Here is a tiny trained network, its code and every weight. The questions are about switching its units off for an input and a class, where a switched-off unit gives its printed mean instead of its output.

import numpy as np


def w(rows, s, z=0):
    codes = np.array(rows[::2]) - 128.0
    scale = np.full(codes.shape[1], s)
    scale[-1] = z or s
    return codes * scale


def f(y):
    return np.maximum(y, 0)


def log_softmax(a):
    a = a - a.max(-1, keepdims=True)
    return a - np.log(np.exp(a).sum(-1, keepdims=True))


def net(x, mask):
    res = np.array(x, float).reshape(1, 5) / 4 @ E
    y = f(res @ A[0][:, :-1].T + A[0][:, -1])
    res = res + np.where(mask, y, B[0][:, -1]) @ B[0][:, :-1]
    return log_softmax(res[-1] @ U[:, :-1].T + U[:, -1])


A, B = {}, {}
E = w([
[107,37,156,110,20,125],'x0',
[149,154,70,131,92,191],'x1',
[138,136,100,140,118,150],'x2',
[50,153,180,243,112,144],'x3',
[146,154,231,60,113,254],'x4',
],0.0073)
A[0] = w([
[109,93,120,133,47,113,86],'N0',
[111,184,144,101,254,131,9],'N1',
[117,179,155,86,82,212,89],'N2',
[151,119,166,101,140,206,15],'N3',
[146,213,123,124,225,118,43],'N4',
[141,223,74,129,137,159,198],'N5',
[162,199,100,161,176,130,38],'N6',
[103,156,114,186,101,125,120],'N7',
[166,97,93,92,117,118,72],'N8',
[178,110,122,73,157,109,93],'N9',
[130,105,74,169,141,87,127],'N10',
[172,144,175,99,147,197,117],'N11',
[85,146,215,148,136,183,131],'N12',
[84,61,124,109,72,154,122],'N13',
[117,189,113,127,209,150,18],'N14',
[147,130,212,108,152,46,198],'N15',
[102,109,193,126,181,69,239],'N16',
[171,122,110,49,146,100,189],'N17',
[189,107,122,53,168,122,104],'N18',
[71,127,191,209,119,150,128],'N19',
[146,71,139,109,96,128,8],'N20',
[83,146,169,174,127,108,253],'N21',
],0.0092,0.003)
B[0] = w([
[95,34,198,35,130,113,202],'N0',
[61,3,212,92,70,121,216],'N1',
[118,166,100,48,216,63,253],'N2',
[68,165,98,71,188,50,212],'N3',
[59,37,188,14,26,157,227],'N4',
[197,16,155,60,164,197,233],'N5',
[87,68,173,32,61,91,196],'N6',
[75,183,57,115,176,162,192],'N7',
[79,119,83,118,165,185,182],'N8',
[35,181,40,209,127,174,198],'N9',
[83,185,106,60,220,74,225],'N10',
[113,150,47,119,196,39,245],'N11',
[89,195,37,82,186,125,249],'N12',
[162,28,198,49,76,121,224],'N13',
[87,57,213,69,65,126,193],'N14',
[200,93,93,92,218,203,229],'N15',
[164,123,74,53,197,195,246],'N16',
[64,159,55,210,175,204,242],'N17',
[18,184,51,218,174,178,225],'N18',
[67,116,56,131,179,200,252],'N19',
[46,89,119,58,105,160,164],'N20',
[127,148,60,98,194,205,249],'N21',
],0.0055,0.0052)
U = w([
[68,15,216,43,62,120,62],'0',
[60,209,52,170,158,173,122],'1',
[191,138,101,95,188,157,253],'2',
[162,145,105,91,172,137,229],'3',
[76,216,77,95,175,62,13],'4',
[253,213,137,169,103,168,62],'5',
],0.0062,0.0034)

Each question gives the input, the list of numbers given to net, and the class t.
The units are the neurons (one row each of A and B). Each row of codes is followed by its name. A weight is (code - 128) times the scale printed after its matrix; where a second scale follows, it is the last column's (A, B and U).
mask holds one flag per neuron, in row order. A switched-off neuron (its flag False) gives its mean, the last column of its row in B, instead of its output. The means were averaged over made-up inputs and are rounded, as every weight is.
A unit's drop is (log p(t) with every unit on - log p(t) with that unit switched off) / (log p(t) with every unit on - log p(t) with every unit switched off).
The circuit of an input: a set's keep is (log p(t) with only the set's units on - log p(t) with every unit switched off) / (log p(t) with every unit on - log p(t) with every unit switched off). Starting from the 12 units with the biggest drops (on a tie, the unit counted first), units are removed one at a time, each time the one whose removal leaves the highest keep (on an exact tie, the one counted first), for as long as the keep stays at least 0.8.
units of the circuit, in order: the units of the circuit, biggest drop first
most important unit: the unit with the biggest drop
k most important neurons: the k neurons with the biggest drops, biggest first
drop of u: that unit's drop, to one decimal
input [-7,-6,4,-6,3], class 0: units of the circuit, in order => [N1 N4]
input [-2,5,-1,-8,1], class 1: units of the circuit, in order => [N18 N17]
input [6,-7,3,8,3], class 1: units of the circuit, in order => [N19]
input [5,5,-1,-6,4], class 1: units of the circuit, in order => [N18 N17]
input [5,-8,-3,4,-8], class 2: units of the circuit, in order => [N15 N16 N21]
input [6,-8,-3,-3,-8], class 2: units of the circuit, in order => [N15 N16]
input [-4,-2,-1,-3,7], class 4: 3 most important neurons => [N11 N3 N2]
input [7,-6,2,-8,-6], class 1: units of the circuit, in order => [N17 N9]
input [6,8,-1,-8,-5], class 1: 3 most important neurons => [N17 N18 N9]
input [-3,0,0,-3,7], class 4: units of the circuit, in order => [N11 N3 N2]
input [-7,0,-3,7,6], class 0: 3 most important neurons => [N1 N4 N14]
input [-8,-6,1,-1,-6], class 0: units of the circuit, in order => [N4 N1]
input [0,7,-8,-8,8], class 1: 3 most important neurons => [N18 N17 N9]
input [-5,-4,2,2,5], class 0: most important unit => N1
input [5,-5,-1,-1,6], class 4: drop of N11 => 0.2
input [1,4,3,2,8], class 4: drop of N11 => 0.2
input [6,-8,4,5,-4], class 2: drop of N1 => 0.2
